Below is a small trained network, with its code and all its weights. Each question gives an input and a target symbol and asks what happens when units are switched off, that is, made to give their printed mean instead of their output.

import numpy as np


def w(rows, s, z=0):
    codes = np.array(rows[::2]) - 128.0
    scale = np.full(codes.shape[1], s)
    scale[-1] = z or s
    return codes * scale


def norm(h):
    return h / np.sqrt((h * h).mean(-1, keepdims=True) + 1e-5)


def f(y):
    return np.maximum(y, 0)


def softmax(a):
    e = np.exp(a - a.max(-1, keepdims=True))
    return e / e.sum(-1, keepdims=True)


def log_softmax(a):
    a = a - a.max(-1, keepdims=True)
    return a - np.log(np.exp(a).sum(-1, keepdims=True))


def net(x, mask):
    ids = ['βδεζημξπστψω'.index(c) for c in x.split()]
    T = len(ids)
    res = E[ids] + P[:T]
    r = norm(res)
    for j in range(3):
        rows = slice(3 * j, 3 * j + 3)
        q, k, v = (r @ M[0][rows].T for M in (Q, K, V))
        z = softmax(np.where(np.tri(T) > 0, q @ k.T / 3**0.5, -1e9)) @ v
        o = O[0][rows]
        res = res + np.where(mask[j], z, o[:, -1]) @ o[:, :-1]
    y = f(norm(res) @ A[0][:, :-1].T + A[0][:, -1])
    res = res + np.where(mask[3:7], y, B[0][:, -1]) @ B[0][:, :-1]
    return log_softmax(norm(res)[-1] @ U[:, :-1].T + U[:, -1])


Q, K, V, O, A, B = {}, {}, {}, {}, {}, {}
E = w([
[60,147,114],'β',
[65,145,137],'δ',
[87,72,50],'ε',
[143,215,10],'ζ',
[73,118,158],'η',
[62,142,140],'μ',
[129,54,139],'ξ',
[59,142,134],'π',
[64,146,116],'σ',
[120,255,137],'τ',
[66,144,126],'ψ',
[223,109,206],'ω',
],0.0061)
P = w([
[2,82,157],'0',
[51,100,151],'1',
[77,113,143],'2',
[102,125,139],'3',
[114,133,139],'4',
[124,134,128],'5',
[136,136,125],'6',
[133,144,120],'7',
],0.0045)
Q[0] = w([
[158,94,113],'h1',
[218,103,126],'h1',
[4,135,30],'h1',
[156,160,131],'h2',
[41,56,45],'h2',
[173,161,129],'h2',
[133,215,125],'h3',
[133,114,146],'h3',
[110,195,34],'h3',
],0.022)
K[0] = w([
[132,82,132],'h1',
[73,60,112],'h1',
[249,195,100],'h1',
[91,135,153],'h2',
[235,204,125],'h2',
[79,121,160],'h2',
[57,94,165],'h3',
[148,144,143],'h3',
[36,57,81],'h3',
],0.02)
V[0] = w([
[141,126,126],'h1',
[133,10,70],'h1',
[100,138,135],'h1',
[169,161,109],'h2',
[155,98,157],'h2',
[180,111,147],'h2',
[172,163,218],'h3',
[146,94,130],'h3',
[157,143,177],'h3',
],0.014)
O[0] = w([
[132,135,115,107],'h1',
[249,254,222,117],'h1',
[111,105,149,174],'h1',
[107,211,130,64],'h2',
[178,122,182,86],'h2',
[179,172,195,47],'h2',
[241,30,69,2],'h3',
[145,123,191,128],'h3',
[197,67,93,54],'h3',
],0.009,0.0062)
A[0] = w([
[44,154,218,70],'n1',
[200,205,93,253],'n2',
[127,128,129,85],'n3',
[41,249,87,143],'n4',
],0.013,0.0021)
B[0] = w([
[131,7,137,231],'n1',
[13,141,112,166],'n2',
[125,118,138,128],'n3',
[234,184,84,250],'n4',
],0.017,0.011)
U = w([
[160,78,95,254],'β',
[119,147,139,208],'δ',
[138,215,189,182],'ε',
[181,211,39,105],'ζ',
[129,119,139,43],'η',
[128,110,132,47],'μ',
[100,108,251,121],'ξ',
[138,104,131,46],'π',
[146,105,114,44],'σ',
[1,131,85,127],'τ',
[148,94,114,44],'ψ',
[242,66,157,64],'ω',
],0.0095,0.0087)

Each question gives the input, a string of symbols that net reads in full, and the target symbol t.
The units are the heads (3 rows each of Q, K, V and O) and the neurons (one row each of A and B). Each row of codes is followed by its name. A weight is (code - 128) times the scale printed after its matrix; where a second scale follows, it is the last column's (O, A, B and U).
mask holds one flag per unit, heads first, then neurons. A switched-off unit (its flag False) gives its mean, the last column of its rows in O or B, instead of its output. The means were averaged over made-up inputs and are rounded, as every weight is.
A unit's drop is (log p(t) with every unit on - log p(t) with that unit switched off) / (log p(t) with every unit on - log p(t) with every unit switched off).
The circuit of an input: a set's keep is (log p(t) with only the set's units on - log p(t) with every unit switched off) / (log p(t) with every unit on - log p(t) with every unit switched off). Starting from all 7 units, units are removed one at a time, each time the one whose removal leaves the highest keep (on an exact tie, the one counted first), for as long as the keep stays at least 0.8.
circuit, biggest first: the units of the circuit, biggest drop first
top k neurons: the k neurons with the biggest drops, biggest first
which heads matter: for each layer, one digit per head in row order, 1 if its drop is at least 0.15 and else 0, layers parted by /
drop when u is switched off: that unit's drop, to one decimal
input ζ ψ σ ζ ε ξ δ, target ζ: circuit, biggest first	(n4)
input ξ ξ ε ξ, target ξ: circuit, biggest first	(n4 h1 h2)
input ψ ξ ξ τ ξ ξ ε, target τ: which heads matter	100
input β ζ τ ξ, target τ: top 3 neurons	(n4 n2 n1)
input ε τ ζ ξ, target ζ: circuit, biggest first	(n4 h2)
input ε τ ε ξ, target τ: top 2 neurons	(n2 n4)
input ζ ζ ε, target ζ: circuit, biggest first	(n4 h3)
input ε ξ ζ β σ ξ η, target ζ: which heads matter	010
input ξ ξ ζ σ, target ζ: drop when n1 is switched off	-0.1
input ξ ξ ε ζ ξ, target ε: drop when n4 is switched off	-0.1
input τ ξ ζ ξ, target ζ: drop when h2 is switched off	0.3
input ε β ε ε η ξ ε ξ, target ξ: drop when n4 is switched off	0.4
